Below are the code and all the weights of a small trained network. Each question names an input and a target symbol and asks about switching units off, where a switched-off unit gives its printed mean instead of its output.

import numpy as np


def w(rows, s, z=0):
    codes = np.array(rows[::2]) - 128.0
    scale = np.full(codes.shape[1], s)
    scale[-1] = z or s
    return codes * scale


def f(y):
    return np.maximum(y, 0)


def softmax(a):
    e = np.exp(a - a.max(-1, keepdims=True))
    return e / e.sum(-1, keepdims=True)


def log_softmax(a):
    a = a - a.max(-1, keepdims=True)
    return a - np.log(np.exp(a).sum(-1, keepdims=True))


def net(x, mask):
    ids = ['ΔΘΞΩαβζημτψ'.index(c) for c in x.split()]
    T = len(ids)
    res = E[ids] + P[:T]
    q, k, v = (res @ M[0].T for M in (Q, K, V))
    z = softmax(np.where(np.tri(T) > 0, q @ k.T / 3**0.5, -1e9)) @ v
    res = res + np.where(mask[0], z, O[0][:, -1]) @ O[0][:, :-1]
    y = f(res @ A[0][:, :-1].T + A[0][:, -1])
    res = res + np.where(mask[1:9], y, B[0][:, -1]) @ B[0][:, :-1]
    return log_softmax(res[-1] @ U[:, :-1].T + U[:, -1])


Q, K, V, O, A, B = {}, {}, {}, {}, {}, {}
E = w([
[59,118,209,121,93,132,119,71,35,73,218],'Δ',
[179,204,214,53,232,126,116,129,44,85,121],'Θ',
[147,88,145,169,238,114,119,84,131,53,165],'Ξ',
[90,61,167,240,97,181,126,200,153,54,8],'Ω',
[119,109,210,177,131,95,68,156,116,192,210],'α',
[171,87,137,136,183,134,176,149,143,64,102],'β',
[49,54,166,134,66,77,139,158,180,200,115],'ζ',
[88,76,174,118,162,104,119,127,149,70,92],'η',
[65,196,106,221,96,58,168,136,71,11,63],'μ',
[78,214,95,33,195,175,142,176,220,137,178],'τ',
[137,33,168,81,106,142,137,209,105,154,73],'ψ',
],0.019)
P = w([
[73,140,61,87,161,129,69,115,160,68,223],'0',
[60,124,34,25,118,187,164,154,119,149,135],'1',
[138,165,111,121,164,173,96,75,157,162,114],'2',
[106,111,162,128,155,104,133,129,131,114,111],'3',
[116,63,142,147,134,102,171,145,113,139,114],'4',
[156,75,165,179,121,104,129,105,117,156,95],'5',
[130,11,200,140,118,86,155,108,126,133,82],'6',
],0.012)
Q[0] = w([
[125,93,174,127,90,48,188,177,62,99,165],'h0',
[149,127,37,86,99,143,172,122,102,93,151],'h0',
[119,2,182,230,168,65,123,103,133,87,131],'h0',
],0.0086)
K[0] = w([
[158,97,242,158,162,23,97,34,99,28,115],'h0',
[43,162,151,141,78,55,2,172,177,120,172],'h0',
[167,83,195,217,66,86,165,87,48,202,83],'h0',
],0.0067)
V[0] = w([
[116,130,76,155,153,146,187,14,130,32,139],'h0',
[255,107,166,81,148,175,181,161,141,108,123],'h0',
[135,155,185,97,144,125,113,103,42,134,181],'h0',
],0.0071)
O[0] = w([
[86,153,188,218,126,209,197,109,61,144,63,145],'h0',
[133,89,35,161,37,224,189,167,105,110,206,3],'h0',
[180,125,88,84,90,179,8,28,206,152,90,215],'h0',
],0.011,0.0049)
A[0] = w([
[153,74,98,145,199,130,99,186,138,80,37,197],'n0',
[40,152,119,95,53,43,84,34,40,105,158,239],'n1',
[231,182,169,19,197,50,77,120,97,129,72,167],'n2',
[171,70,116,117,106,154,93,34,211,159,76,253],'n3',
[79,228,26,145,133,149,150,91,131,92,111,144],'n4',
[87,200,103,144,68,120,187,145,120,44,114,59],'n5',
[68,166,134,177,49,176,154,197,252,236,208,187],'n6',
[72,120,82,121,200,56,204,197,62,150,253,249],'n7',
],0.0065,0.0017)
B[0] = w([
[88,211,158,107,67,117,117,151,211,112,161,191],'n0',
[97,183,115,67,113,119,186,149,132,113,217,219],'n1',
[215,129,130,132,53,245,191,89,157,139,150,251],'n2',
[120,184,152,199,156,118,80,219,155,108,107,248],'n3',
[45,47,89,2,82,76,210,74,143,116,61,147],'n4',
[98,45,60,100,76,86,96,88,188,135,52,161],'n5',
[113,3,192,121,120,170,69,153,122,16,128,161],'n6',
[219,147,123,93,52,123,80,135,50,119,22,193],'n7',
],0.0078,0.013)
U = w([
[144,102,87,57,153,98,96,153,135,26,166,100],'Δ',
[104,75,124,145,170,164,117,114,134,147,118,255],'Θ',
[153,135,126,125,97,103,144,135,156,118,152,173],'Ξ',
[104,171,164,99,109,133,162,169,125,102,210,210],'Ω',
[169,132,111,102,131,79,154,158,254,127,167,72],'α',
[172,138,200,116,166,113,210,146,158,198,119,62],'β',
[200,152,128,70,93,37,171,83,174,160,113,168],'ζ',
[77,165,54,175,112,138,75,212,149,79,146,174],'η',
[200,166,144,90,146,70,125,158,82,126,111,118],'μ',
[150,146,106,151,151,126,68,122,175,197,45,70],'τ',
[191,79,103,139,60,193,159,75,123,105,120,71],'ψ',
],0.0072,0.0031)

Each question gives the input, a string of symbols that net reads in full, and the target symbol t.
The units are the heads (3 rows each of Q, K, V and O) and the neurons (one row each of A and B). Each row of codes is followed by its name. A weight is (code - 128) times the scale printed after its matrix; where a second scale follows, it is the last column's (O, A, B and U).
mask holds one flag per unit, heads first, then neurons. A switched-off unit (its flag False) gives its mean, the last column of its rows in O or B, instead of its output. The means were averaged over made-up inputs and are rounded, as every weight is.
A unit's drop is (log p(t) with every unit on - log p(t) with that unit switched off) / (log p(t) with every unit on - log p(t) with every unit switched off).
The circuit of an input: a set's keep is (log p(t) with only the set's units on - log p(t) with every unit switched off) / (log p(t) with every unit on - log p(t) with every unit switched off). Starting from all 9 units, units are removed one at a time, each time the one whose removal leaves the highest keep (on an exact tie, the one counted first), for as long as the keep stays at least 0.8.
units of the circuit, in order: the units of the circuit, biggest drop first
k most important neurons: the k neurons with the biggest drops, biggest first
input Ω μ β, target β: units of the circuit, in order => h0
input Δ α ψ, target α: units of the circuit, in order => h0, n7
input ψ ζ τ ζ Ω ψ, target μ: units of the circuit, in order => h0, n7, n2
input α Ξ μ η Δ β, target τ: units of the circuit, in order => h0, n1, n2
input Θ α Δ Ξ, target τ: 2 most important neurons => n1, n3
input α τ α Δ μ Δ β, target τ: units of the circuit, in order => h0, n3
input β μ Θ Δ α β ζ, target ψ: units of the circuit, in order => h0, n6
input μ τ α β, target α: 2 most important neurons => n0, n7
input Θ Θ α Ω η Ξ Ξ, target Θ: 4 most important neurons => n2, n1, n7, n3
input Δ ζ α, target ζ: units of the circuit, in order => h0, n3, n7
input Δ Ω Ω, target η: 2 most important neurons => n2, n0
input μ α μ β α, target ψ: units of the circuit, in order => h0, n3
input α α τ α Θ Δ ψ, target τ: units of the circuit, in order => h0, n3
input Δ Δ α, target τ: units of the circuit, in order => h0
input Ω ζ ζ α μ, target ζ: 4 most important neurons => n5, n3, n4, n6
input α Δ μ Δ Ξ ζ, target Θ: 2 most important neurons => n6, n0
input α α ψ α Δ ψ, target τ: 2 most important neurons => n1, n3
input Ω Δ η ζ α α, target α: 3 most important neurons => n7, n3, n2
input α α τ, target Δ: 3 most important neurons => n6, n2, n4
input α ζ α μ, target ζ: most important neuron => n5
